Here is a tiny trained network, its code and every weight. The questions are about switching its units off for an input and a target symbol, where a switched-off unit gives its printed mean instead of its output.

import numpy as np


def w(rows, s, z=0):
    codes = np.array(rows[::2]) - 128.0
    scale = np.full(codes.shape[1], s)
    scale[-1] = z or s
    return codes * scale


def norm(h):
    return h / np.sqrt((h * h).mean(-1, keepdims=True) + 1e-5)


def f(y):
    return y / 2 * (1 + np.tanh(0.7978845608 * (y + 0.044715 * y**3)))


def softmax(a):
    e = np.exp(a - a.max(-1, keepdims=True))
    return e / e.sum(-1, keepdims=True)


def log_softmax(a):
    a = a - a.max(-1, keepdims=True)
    return a - np.log(np.exp(a).sum(-1, keepdims=True))


def net(x, mask):
    ids = ['αδεθμξω'.index(c) for c in x.split()]
    T = len(ids)
    res = E[ids] + P[:T]
    r = norm(res)
    for j in range(2):
        rows = slice(4 * j, 4 * j + 4)
        q, k, v = (r @ M[0][rows].T for M in (Q, K, V))
        z = softmax(np.where(np.tri(T) > 0, q @ k.T / 4**0.5, -1e9)) @ v
        o = O[0][rows]
        res = res + np.where(mask[j], z, o[:, -1]) @ o[:, :-1]
    y = f(norm(res) @ A[0][:, :-1].T + A[0][:, -1])
    res = res + np.where(mask[2:10], y, B[0][:, -1]) @ B[0][:, :-1]
    return log_softmax(norm(res)[-1] @ U[:, :-1].T + U[:, -1])


Q, K, V, O, A, B = {}, {}, {}, {}, {}, {}
E = w([
[158,112,210,207],'α',
[58,127,104,187],'δ',
[97,34,125,149],'ε',
[58,88,44,129],'θ',
[55,192,96,142],'μ',
[14,176,201,94],'ξ',
[91,247,6,230],'ω',
],0.014)
P = w([
[216,154,189,61],'0',
[144,14,145,81],'1',
[39,99,93,79],'2',
[88,28,46,127],'3',
[104,47,55,125],'4',
[31,70,25,143],'5',
[13,59,64,126],'6',
[2,51,38,102],'7',
[56,25,17,123],'8',
[125,145,16,132],'9',
],0.0089)
Q[0] = w([
[172,59,90,62],'H0',
[171,147,97,1],'H0',
[81,180,67,124],'H0',
[143,157,102,21],'H0',
[77,106,115,108],'H1',
[224,235,197,182],'H1',
[139,106,140,114],'H1',
[180,159,243,133],'H1',
],0.0079)
K[0] = w([
[185,55,105,164],'H0',
[102,5,107,186],'H0',
[128,157,66,78],'H0',
[125,27,111,186],'H0',
[153,167,112,83],'H1',
[112,1,83,115],'H1',
[154,63,107,92],'H1',
[42,54,60,179],'H1',
],0.0078)
V[0] = w([
[232,17,107,112],'H0',
[176,223,201,208],'H0',
[96,97,144,151],'H0',
[97,86,166,192],'H0',
[173,84,151,140],'H1',
[96,132,209,178],'H1',
[170,120,66,208],'H1',
[130,252,85,71],'H1',
],0.012)
O[0] = w([
[125,140,230,128,2],'H0',
[200,143,81,12,26],'H0',
[120,114,161,146,161],'H0',
[78,52,116,63,148],'H0',
[148,62,153,121,66],'H1',
[110,97,113,38,192],'H1',
[165,72,87,168,75],'H1',
[129,193,103,179,204],'H1',
],0.011,0.008)
A[0] = w([
[147,155,158,173,213],'N0',
[176,139,122,128,144],'N1',
[138,31,94,79,220],'N2',
[168,125,120,208,254],'N3',
[124,115,68,39,143],'N4',
[219,135,142,151,91],'N5',
[252,133,189,84,183],'N6',
[81,168,131,77,171],'N7',
],0.015,0.005)
B[0] = w([
[230,46,74,93,158],'N0',
[109,112,101,152,118],'N1',
[41,102,57,45,254],'N2',
[128,1,72,145,225],'N3',
[40,209,176,198,227],'N4',
[202,110,137,207,121],'N5',
[233,73,116,132,137],'N6',
[140,222,207,142,211],'N7',
],0.0092,0.0065)
U = w([
[153,141,115,67,254],'α',
[103,193,88,76,172],'δ',
[112,127,151,116,111],'ε',
[93,131,155,188,127],'θ',
[145,232,82,147,200],'μ',
[88,249,168,157,34],'ξ',
[164,187,41,140,25],'ω',
],0.012,0.0036)

Each question gives the input, a string of symbols that net reads in full, and the target symbol t.
The units are the heads (4 rows each of Q, K, V and O) and the neurons (one row each of A and B). Each row of codes is followed by its name. A weight is (code - 128) times the scale printed after its matrix; where a second scale follows, it is the last column's (O, A, B and U).
mask holds one flag per unit, heads first, then neurons. A switched-off unit (its flag False) gives its mean, the last column of its rows in O or B, instead of its output. The means were averaged over made-up inputs and are rounded, as every weight is.
A unit's drop is (log p(t) with every unit on - log p(t) with that unit switched off) / (log p(t) with every unit on - log p(t) with every unit switched off).
The circuit of an input: a set's keep is (log p(t) with only the set's units on - log p(t) with every unit switched off) / (log p(t) with every unit on - log p(t) with every unit switched off). Starting from all 10 units, units are removed one at a time, each time the one whose removal leaves the highest keep (on an exact tie, the one counted first), for as long as the keep stays at least 0.8.
units of the circuit, in order: the units of the circuit, biggest drop first
unit that matters most: the unit with the biggest drop
which heads matter: for each layer, one digit per head in row order, 1 if its drop is at least 0.15 and else 0, layers parted by /
drop when u is switched off: that unit's drop, to one decimal
input θ ε α δ δ ε θ ω, target θ: units of the circuit, in order	H0, H1
input α δ α, target α: which heads matter	11
input δ μ α α, target δ: which heads matter	10
input ω α ε μ, target ω: units of the circuit, in order	H1, H0, N4
input δ δ α, target δ: units of the circuit, in order	H0
input θ θ ε ω, target θ: units of the circuit, in order	H0, N3
input μ θ δ, target μ: which heads matter	11
input μ ω ε, target μ: units of the circuit, in order	H1, H0
input θ ε θ θ ε θ α θ μ, target θ: which heads matter	10
input ω δ μ δ μ, target ω: which heads matter	01
input ξ ε θ δ, target ξ: which heads matter	01
input μ θ ε, target μ: which heads matter	01
input θ ξ θ ω ε θ θ α ε ξ, target θ: which heads matter	11
input ε θ θ, target θ: units of the circuit, in order	H0
input ω μ δ, target ω: which heads matter	11
input ω ε α ω θ ε δ, target ω: units of the circuit, in order	H1, H0
input θ δ ε θ δ μ ε δ ε δ, target θ: which heads matter	10
input μ μ δ δ ξ, target μ: which heads matter	11
input ξ δ ε θ θ, target ξ: which heads matter	01
input ξ ω θ δ, target ξ: unit that matters most	H1
input ξ ε α μ θ θ δ μ, target ξ: drop when N3 is switched off	0.1
input ξ θ θ θ α ε, target ξ: drop when H0 is switched off	0.0
input θ α θ θ θ α μ, target θ: drop when H0 is switched off	0.9
